Below is a small trained network, with its code and all its weights. Each question gives an input and a target symbol and asks what happens when units are switched off, that is, made to give their printed mean instead of their output.

import numpy as np


def w(rows, s, z=0):
    codes = np.array(rows[::2]) - 128.0
    scale = np.full(codes.shape[1], s)
    scale[-1] = z or s
    return codes * scale


def f(y):
    return y / 2 * (1 + np.tanh(0.7978845608 * (y + 0.044715 * y**3)))


def softmax(a):
    e = np.exp(a - a.max(-1, keepdims=True))
    return e / e.sum(-1, keepdims=True)


def log_softmax(a):
    a = a - a.max(-1, keepdims=True)
    return a - np.log(np.exp(a).sum(-1, keepdims=True))


def net(x, mask):
    ids = ['ΛΞΦΩαβζπσ'.index(c) for c in x.split()]
    T = len(ids)
    res = E[ids] + P[:T]
    u = 0
    for l in range(2):
        r = res
        for j in range(3):
            rows = slice(2 * j, 2 * j + 2)
            q, k, v = (r @ M[l][rows].T for M in (Q, K, V))
            z = softmax(np.where(np.tri(T) > 0, q @ k.T / 2**0.5, -1e9)) @ v
            o = O[l][rows]
            res = res + np.where(mask[u + j], z, o[:, -1]) @ o[:, :-1]
        u += 3
        y = f(res @ A[l][:, :-1].T + A[l][:, -1])
        res = res + np.where(mask[u : u + 4], y, B[l][:, -1]) @ B[l][:, :-1]
        u += 4
    return log_softmax(res[-1] @ U[:, :-1].T + U[:, -1])


Q, K, V, O, A, B = {}, {}, {}, {}, {}, {}
E = w([
[95,171,142,123],'Λ',
[93,157,132,137],'Ξ',
[95,164,143,147],'Φ',
[89,135,109,181],'Ω',
[88,162,89,142],'α',
[104,123,229,156],'β',
[101,70,174,192],'ζ',
[83,70,110,66],'π',
[71,191,160,6],'σ',
],0.02)
P = w([
[182,119,139,132],'0',
[160,126,146,136],'1',
[143,128,149,131],'2',
[124,133,155,132],'3',
[108,132,161,126],'4',
[93,128,164,122],'5',
[77,127,169,117],'6',
[62,122,171,114],'7',
[48,122,175,111],'8',
[32,114,177,108],'9',
[18,119,185,100],'10',
[5,120,189,100],'11',
],0.016)
Q[0] = w([
[192,7,148,132],'L0H0',
[153,185,95,185],'L0H0',
[41,150,187,113],'L0H1',
[8,135,142,180],'L0H1',
[2,132,179,86],'L0H2',
[105,180,189,143],'L0H2',
],0.015)
K[0] = w([
[178,79,173,128],'L0H0',
[154,177,115,154],'L0H0',
[5,119,130,131],'L0H1',
[36,106,138,107],'L0H1',
[35,129,142,110],'L0H2',
[77,100,127,124],'L0H2',
],0.029)
V[0] = w([
[95,194,89,124],'L0H0',
[160,104,166,148],'L0H0',
[112,170,114,254],'L0H1',
[179,166,90,171],'L0H1',
[63,85,102,90],'L0H2',
[143,63,90,81],'L0H2',
],0.0099)
O[0] = w([
[78,97,87,70,138],'L0H0',
[160,125,153,140,103],'L0H0',
[76,215,120,169,36],'L0H1',
[102,204,66,126,2],'L0H1',
[103,5,108,112,238],'L0H2',
[145,61,78,70,150],'L0H2',
],0.011)
A[0] = w([
[255,77,90,56,14],'L0N0',
[196,147,128,144,125],'L0N1',
[14,90,141,141,3],'L0N2',
[131,113,171,208,102],'L0N3',
],0.0088,0.0039)
B[0] = w([
[84,255,129,188,253],'L0N0',
[142,182,93,119,125],'L0N1',
[102,205,139,115,242],'L0N2',
[118,98,204,205,149],'L0N3',
],0.0068,0.016)
Q[1] = w([
[71,139,162,116],'L1H0',
[101,181,145,144],'L1H0',
[168,120,111,113],'L1H1',
[123,130,44,115],'L1H1',
[253,166,99,141],'L1H2',
[84,172,141,155],'L1H2',
],0.015)
K[1] = w([
[31,81,156,116],'L1H0',
[86,118,168,164],'L1H0',
[168,162,196,143],'L1H1',
[246,142,97,130],'L1H1',
[207,164,103,144],'L1H2',
[118,98,126,208],'L1H2',
],0.013)
V[1] = w([
[138,146,100,87],'L1H0',
[171,184,62,93],'L1H0',
[147,155,144,18],'L1H1',
[63,140,11,81],'L1H1',
[127,159,254,3],'L1H2',
[118,171,127,96],'L1H2',
],0.0086)
O[1] = w([
[102,169,153,61,92],'L1H0',
[94,121,232,2,2],'L1H0',
[139,155,94,97,137],'L1H1',
[86,171,25,36,134],'L1H1',
[241,222,188,127,235],'L1H2',
[152,139,176,91,105],'L1H2',
],0.007,0.016)
A[1] = w([
[233,65,138,173,159],'L1N0',
[88,2,111,125,105],'L1N1',
[53,45,188,177,250],'L1N2',
[195,155,68,133,230],'L1N3',
],0.0096,0.012)
B[1] = w([
[26,122,132,98,201],'L1N0',
[129,151,252,137,171],'L1N1',
[199,148,33,76,253],'L1N2',
[70,50,195,110,165],'L1N3',
],0.011,0.024)
U = w([
[93,55,91,168,49],'Λ',
[6,201,109,60,40],'Ξ',
[127,17,87,32,215],'Φ',
[178,183,70,85,3],'Ω',
[123,140,149,122,123],'α',
[22,88,192,95,35],'β',
[194,167,157,162,195],'ζ',
[76,109,170,190,144],'π',
[147,179,175,76,49],'σ',
],0.011,0.006)

Each question gives the input, a string of symbols that net reads in full, and the target symbol t.
The units are the heads (2 rows each of Q, K, V and O) and the neurons (one row each of A and B). Each row of codes is followed by its name. A weight is (code - 128) times the scale printed after its matrix; where a second scale follows, it is the last column's (O, A, B and U).
mask holds one flag per unit, layer by layer, with each layer's heads first. A switched-off unit (its flag False) gives its mean, the last column of its rows in O or B, instead of its output. The means were averaged over made-up inputs and are rounded, as every weight is.
A unit's drop is (log p(t) with every unit on - log p(t) with that unit switched off) / (log p(t) with every unit on - log p(t) with every unit switched off).
The circuit of an input: a set's keep is (log p(t) with only the set's units on - log p(t) with every unit switched off) / (log p(t) with every unit on - log p(t) with every unit switched off). Starting from the 12 units with the biggest drops (on a tie, the unit counted first), units are removed one at a time, each time the one whose removal leaves the highest keep (on an exact tie, the one counted first), for as long as the keep stays at least 0.8.
units of the circuit, in order: the units of the circuit, biggest drop first
k most important neurons: the k neurons with the biggest drops, biggest first
top k neurons in layer l: the k neurons of layer l with the biggest drops, biggest first
which heads matter: for each layer, one digit per head in row order, 1 if its drop is at least 0.15 and else 0, layers parted by /
input ζ α Λ Φ, target Ξ: 2 most important neurons -> [L0N1, L1N2]
input ζ ζ Φ Φ ζ Φ, target Λ: units of the circuit, in order -> [L1H0, L0N3, L1H2]
input Ω Ω σ α Ω, target β: which heads matter -> 100 / 001
input π β π Ω π Ω Φ Λ, target Ω: most important neuron -> [L1N0]
input π α π π Ω Ξ Ξ, target Ω: 4 most important neurons -> [L1N0, L1N1, L1N3, L0N0]
input π Λ π π π σ Λ π Φ ζ Ω, target Λ: which heads matter -> 010 / 100
input π Ξ Ω Φ Ξ Φ Φ Φ Φ α σ π, target β: units of the circuit, in order -> [L1H2, L1N2, L0H1, L1N0]
input β α Φ Ω α, target Ξ: which heads matter -> 110 / 000
input α π α Ξ β α Φ, target π: which heads matter -> 011 / 100
input π σ Ξ, target β: which heads matter -> 000 / 001
input Λ ζ Ξ α π Ω Λ α ζ, target Λ: which heads matter -> 110 / 100
input Φ π σ Ω Φ, target β: units of the circuit, in order -> [L0N0, L1H2, L1N2, L1N0]
input Ξ Φ ζ Φ π Λ π Ω Ω Λ Φ, target Ω: which heads matter -> 001 / 000
input π π π Ω β π Φ β Φ, target π: units of the circuit, in order -> [L1H0, L1H2, L0H1, L1N2]
input π Ω σ α π Φ Λ, target Φ: units of the circuit, in order -> [L0N0]
input Λ Ω σ Φ σ Φ, target β: units of the circuit, in order -> [L1H2, L1N2, L1N0, L0H1]
input Ξ π σ π Ω Φ ζ Ω, target Λ: 2 most important neurons -> [L0N3, L0N0]
input Λ π Ξ σ α Ω α β α ζ Ω α, target Λ: top 2 neurons in layer 1 -> [L1N0, L1N1]
input π Λ π ζ β α, target Λ: top 2 neurons in layer 1 -> [L1N1, L1N0]
input ζ π π Ω α Φ, target Ξ: 2 most important neurons -> [L1N2, L0N3]
input ζ Ξ π β ζ π Ξ Φ Φ Ξ Φ, target ζ: which heads matter -> 011 / 001
input π σ Φ Ξ Ω Ω σ α Φ α β, target π: top neuron in layer 0 -> [L0N0]
input α ζ α Φ, target Λ: 3 most important neurons -> [L0N3, L0N2, L0N0]
